Each row is followed by its group and then its class within the group.
[-0.38 -0.76 -0.34  1.25  0.74  1.74 -0.70 -0.30  0.18 -0.43  2.82  0.25
  2.63 -2.19 -4.23 -0.29 -0.16  1.66  0.19 -0.95]	Q/Z
[ 2.16  0.20 -0.18  2.39  0.08  1.98 -2.55  0.74 -2.08 -0.32  4.52 -0.57
  1.16 -1.21 -3.79 -0.07 -1.85  2.16  0.60 -1.62]	Q/X
[-1.16 -0.43 -1.65  1.00  0.95 -0.51 -0.08 -1.33  0.93  0.65  0.37  0.66
  2.49 -2.18 -2.63  0.48  0.29  1.50  0.66  0.43]	Q/Z
[ 0.59 -0.37 -0.87  1.35  1.13  0.50 -1.28 -0.07 -0.12 -0.60  2.61  0.06
  1.60 -0.93 -3.30  0.32 -0.35  0.33 -0.18 -0.41]	Q/Z
[ 3.84 -2.09 -3.15 -0.31  3.53  0.98 -1.13 -2.23  0.37 -0.04 -0.05  0.69
  1.68 -2.40 -0.55 -0.99 -0.04  2.43  1.55 -0.38]	Q/X
[-0.83 -0.09 -0.34  1.35  0.87  1.67 -1.01  1.47 -1.65  0.21  4.83 -0.33
  1.02 -0.99 -5.16 -0.47 -0.86  2.77  0.38 -1.60]	Q/X
[-1.72 -0.17 -0.15  1.84 -1.23  0.38 -2.05 -0.53 -0.69  1.16  1.52 -0.72
  0.77 -0.87 -1.68  0.09 -2.89  3.18  0.37 -0.05]	D/P
[-1.11 -0.90 -0.51  1.02  0.14  0.05 -1.46  0.15  0.23  0.55 -1.70 -0.11
  1.64  0.13 -2.02  1.01 -0.83  3.29  1.19  0.15]	D/N
[-6.50 -1.19  1.56  0.14 -1.08  0.13  0.17  1.00 -1.22  0.29  1.21  0.15
  2.35  1.93 -4.05  0.75 -0.59  5.06 -1.54 -0.40]	D/N
[ 2.94 -1.55 -1.94  1.35 -0.39 -0.03 -2.18  0.06  1.03  0.72 -3.51 -0.49
  1.50 -0.50 -0.17 -0.14 -0.68  4.56  2.82  0.05]	D/P
[ 2.98  0.25 -2.11  2.64 -1.98  0.33 -3.62  0.53  0.28  0.63 -1.52 -0.61
  2.34 -0.77 -0.42  0.24 -1.91  3.59  1.51  0.56]	D/P
[ 0.95 -1.14 -2.25  1.37 -0.55  0.29 -3.02 -0.56 -0.14  0.45 -1.24 -0.25
  2.80  0.02 -1.77  0.73 -0.51  3.33  0.71  0.97]	D/P
[ 0.72  1.07 -1.35  2.04  0.14 -0.12 -2.13  0.56 -1.42  1.29  0.16 -0.39
  0.81 -1.05 -1.72  0.92  0.85  1.73  1.38  0.45]	D/P
[-0.61  0.40 -0.12  2.63 -3.15  0.69 -2.39  1.56 -1.23  1.15  2.76 -1.27
  2.38  0.09 -3.61  0.59 -1.67  3.67  0.35  0.09]	D/P
[-0.06 -1.15 -1.60  1.34 -0.48 -0.86 -1.95 -2.07 -0.21  1.95 -0.94 -0.27
  1.84 -1.91 -0.77  0.13 -1.78  3.90  2.12  0.61]	D/P
[-1.04 -0.62 -0.50 -0.13 -1.59  0.36 -1.05 -1.12 -0.47  1.67 -0.34 -0.03
  2.56 -1.77 -0.99 -0.36 -0.91  3.89  1.03  0.49]	D/N
[-0.26 -0.76  0.00  1.29 -3.06 -0.96 -1.83 -0.31  0.19  1.38  1.26 -0.55
  0.91  1.42 -1.57  0.34 -1.52  2.31 -0.29  0.99]	D/P
[ 0.04 -0.03 -0.77  1.97  0.56  0.35 -0.38 -0.34 -0.37 -0.09  2.78  1.09
  1.79 -2.02 -3.70  0.63 -0.12  0.44  0.34 -0.80]	Q/Z
[ 0.11 -2.49 -0.68  0.94  0.23  0.26 -1.66 -1.50  1.26 -1.26 -1.64 -0.40
  2.25 -0.48 -1.52  0.81 -0.59  2.97  2.10  0.20]	D/N
[-0.25 -1.84 -0.67  1.63  1.34  0.12 -0.41 -1.03  0.55 -0.02  1.06  2.36
  2.44 -0.91 -3.19  0.27  0.47  1.40  0.53  0.15]	Q/Z
[-1.39  0.61  0.21  0.48 -3.73 -0.45 -2.34 -0.10 -1.02  1.07  1.67 -0.98
  1.44  0.36 -2.36  0.58 -1.00  3.14  0.44 -0.22]	D/P
[ 2.52 -0.65 -0.36  2.16  0.70  1.57 -2.38 -0.11 -1.61 -0.05  2.65 -0.26
  1.01 -1.77 -3.00  0.70 -1.66  1.72  1.80 -1.25]	Q/X
[-0.92 -1.98  0.05  1.31  0.11  0.50 -1.20 -0.58 -0.38  1.16  0.31  0.22
  2.41 -0.38 -2.33  0.79 -0.23  3.40  1.23 -0.40]	D/N

Each row is followed by its group and then its class within the group.
[-0.86 -0.05 -0.23 -0.49  1.34  0.02  0.04 -4.68 -0.19  1.16  0.30  1.72
 -0.23  0.19 -3.94  1.84 -0.73 -0.29 -0.10 -0.05]	FD/CP
[-1.93 -1.34  0.49 -0.21  0.15 -1.01 -1.33 -5.21 -0.97  1.11  0.00  1.42
  0.16  0.30  0.18 -0.32 -0.25 -1.15  1.07 -0.27]	FD/Cl
[-1.45 -3.21 -0.18  1.52  0.57 -0.65 -0.67 -3.87 -1.19  0.85 -0.09  1.76
  0.72 -0.20 -1.01  1.05 -0.05 -0.85  1.14 -6.69]	FD/Cl
[ 0.31 -2.04 -0.15  2.02 -1.13  0.07 -0.57 -0.91 -1.80 -2.24  0.90 -0.88
 -0.29  7.10  1.41  0.44 -0.14  0.29  0.67  2.51]	BR/GF
[-3.71  1.49 -1.58  0.63 -0.44  0.49  2.65 -0.16  0.81 -1.47 -0.63 -1.10
 -0.57  2.74 -0.91  0.61 -0.91  1.48 -1.48  5.57]	Gr/LJ
[-3.09  0.14 -0.91  1.11 -0.14 -0.80  1.86  1.70 -0.58 -0.36 -0.33 -0.89
  1.77  2.29 -0.05  1.24 -0.97  1.30  0.40  1.83]	Gr/Nb
[-0.70 -1.61 -0.58  0.95  0.80  0.23  2.86 -4.96 -1.84  0.62  1.47  1.61
  0.19  0.31  0.72  0.73 -0.67 -0.06  1.13  2.94]	FD/CP
[-2.61  4.18 -1.74 -0.36  0.41  0.23  2.43  2.72 -0.80  0.57 -0.04  2.13
  1.42  0.89 -0.25  2.31 -0.95  0.68 -1.52  4.44]	Gr/Nb
[ 1.66  0.67  0.80 -0.02  0.82  0.14 -1.31 -2.80 -0.55  0.31  1.72 -0.05
  0.81  6.84 -0.70  1.54  0.68 -1.10  1.70  5.81]	BR/DR
[-1.03 -5.50 -0.18  0.99  0.42 -0.84 -0.43 -3.29 -1.79  0.26  0.75  0.97
  0.17  0.56 -0.55  1.38  0.26  0.67  0.35 -5.60]	FD/Cl
[-2.96 -0.91 -0.14 -0.17 -0.19  0.57  1.19  0.13  0.71  0.19 -0.54  0.22
  1.28  1.97  1.22  0.74  0.39 -0.20  0.61  0.30]	Gr/Nb
[-1.79 -1.98 -0.10 -0.20  0.22 -0.92 -0.37 -5.48 -0.83 -0.08  1.59  1.96
  1.83  3.71 -0.24  0.43 -0.17  0.60  0.67 -6.40]	FD/Rd
[-3.83  1.77  0.35  0.01 -0.21  0.06  2.30 -1.29 -1.26 -1.16 -1.24  0.53
  1.29  1.55  1.24  0.84 -1.27  0.46 -1.61  0.40]	Gr/LJ
[-1.81 -2.28  0.47  4.53  0.95 -0.48  0.14 -3.35 -1.90  0.64 -0.43  1.61
 -0.78  0.55 -0.55 -0.78 -0.87 -1.21 -0.04 -4.58]	FD/Cl
[ 1.15  0.92  0.09  0.41 -0.77  1.05  0.08  1.41  0.26 -0.52 -0.31 -0.78
 -0.28  4.95 -0.48  0.06  0.06  0.82 -0.87  4.26]	BR/NM
[-1.94  0.56 -0.84  0.95  1.22  0.19  0.38 -2.14 -0.96 -0.42  2.35  1.03
 -0.03 -4.45 -0.57  1.21  0.97 -0.20 -0.18  1.93]	FD/CP
[-3.30  0.99 -0.18 -1.07 -0.52  0.13  0.58  1.84  0.29 -1.25 -1.70  0.48
 -0.94  4.50  1.24  0.50 -0.39  1.08  0.36  1.52]	Gr/Nb
[-2.42  2.11 -1.85  0.01 -0.87  0.06  2.66  4.55 -0.60  0.02  0.75  1.15
  0.08  1.63 -0.03  0.93 -2.03  1.21 -0.08  0.01]	Gr/Nb
[ 1.05  0.62  0.76  0.93 -0.46  0.58 -0.59  0.25 -1.42 -0.22  0.49 -0.88
 -1.11  5.65 -0.12  0.74 -0.86 -0.86  0.52  2.03]	BR/DR
[ 0.28 -1.14  0.56 -0.33 -1.30  0.15 -0.20  0.44 -4.10 -0.50  2.11  0.18
 -0.52  9.09  1.66  1.53 -3.54 -0.50  0.93  1.83]	BR/GF
[ 1.31 -0.44  1.42  1.02 -1.74  0.17  0.45 -0.02 -1.18 -0.41  1.24 -1.30
 -0.30  8.85 -0.18 -0.10 -0.07  0.36  0.92 -0.60]	BR/DR
[-2.22  2.86  0.82  1.78 -1.01  0.82  1.67  0.88 -0.84 -2.01 -0.08  1.72
  0.90  2.49  0.04  0.93 -0.61 -0.87 -2.32  7.38]	Gr/LJ
[-3.57  0.95  0.04  2.11 -1.67  0.35  2.55  2.18  0.23  0.09 -0.38  0.60
  0.53  0.51 -0.11 -1.20 -0.25  1.51 -0.07  4.37]	Gr/Nb
[-4.00  2.34  0.41  0.69 -0.62  0.00  1.52  1.25 -0.20 -0.82  0.78  1.04
  1.06  0.48  1.69  1.04  0.22  0.62 -1.34  0.54]	Gr/Nb
[ 1.26 -1.09  1.81  1.90 -0.48  0.04 -2.81 -0.05  0.19 -3.35 -0.11 -0.44
 -0.76  2.23  0.76 -0.77  0.51  0.25  1.21  5.25]	BR/NM
[-1.33 -0.60  3.37 -0.22  0.27  1.23  0.29 -5.95  0.60 -0.34  0.37  1.59
  0.04 -1.24  0.19  2.09  0.69  0.15 -1.52  1.02]	FD/CP
[-3.20  3.16 -0.92 -1.27  0.10  0.78  1.96  1.53 -0.04 -2.01  0.59  0.01
  2.63  1.02 -1.42  2.14 -0.03 -0.15 -1.82  0.40]	Gr/Ll
[ 1.20  0.24  0.98  0.15 -1.03  1.04 -0.56  1.11  1.20 -0.88  0.16 -1.37
 -0.25  3.46 -0.11 -0.22 -0.60 -0.45 -0.83  3.24]	BR/NM
[-0.59 -0.58 -1.64  0.02  1.20 -0.97  1.67 -4.31 -1.10 -0.55 -1.58  1.63
  0.26 -0.77  0.24 -0.01  0.74 -1.94  0.05 -4.09]	FD/CP
[-3.50  5.97 -0.11  0.67 -0.96 -0.23 -0.04  1.80  0.26 -2.16  1.77 -0.17
  1.02 -3.97 -2.47  1.58 -0.60  1.33 -1.93  2.15]	Gr/Ll
[-2.17  2.51 -0.73  1.00 -1.34 -0.10  0.60  2.17  0.58 -0.58 -0.26  0.52
  0.88  5.34  0.84  0.65  0.17 -1.03  0.76  0.16]	Gr/Nb
[-1.65  2.07 -0.48 -0.42 -0.31 -2.16  1.64 -0.10 -0.19  0.13  0.66  0.02
 -1.06  2.27 -0.25  0.57 -0.39  2.12 -0.84  3.99]	Gr/Nb
[-2.86  0.43 -0.99  1.68 -0.18  0.83  3.80  1.46  0.03 -1.04  0.49  0.23
  1.12 -1.53 -0.21  2.02  0.13 -1.72 -2.37  2.59]	Gr/Nb
[ 0.72  1.04  1.41  0.57 -1.05  0.68 -1.00  1.08 -1.31 -0.84  1.28 -0.05
 -0.34  8.01 -0.25  0.73  0.63 -0.05  0.58  1.86]	BR/DR

Each row is followed by its group and then its class within the group.
[ 0.95 -1.22 -1.76  0.79 -1.94 -0.58  0.10  0.31  0.60  0.76  0.07 -0.56
 -1.24 -1.10 -1.97 -0.68  0.03 -0.28 -7.05  1.97]	HM/K
[-2.08 -0.03 -1.25  0.77 -3.30  1.96  0.51 -0.15 -1.89  0.37 -0.41 -0.53
  0.66 -0.33  0.86  1.22 -0.11  3.64  0.91 -0.78]	GQ/B
[-0.07 -1.59 -1.03  1.17 -2.34  3.72  0.80  0.50 -7.12 -2.96  0.57 -0.08
 -1.55  2.10  0.21 -4.45 -0.63  0.30 -4.08  1.58]	HM/U
[-0.11  1.16  3.25  0.48  0.19  2.72  0.80 -1.05 -2.76  0.50 -0.53  0.79
  0.29  0.15  0.82  0.10  1.18  4.05  1.12 -1.97]	GQ/B
[ 1.96  0.56 -3.25  0.38  0.92  5.62  1.06 -3.47  0.48  0.61  0.07 -1.96
 -2.11  0.53 -2.02 -1.27 -0.44  1.60 -7.71  6.75]	HM/U
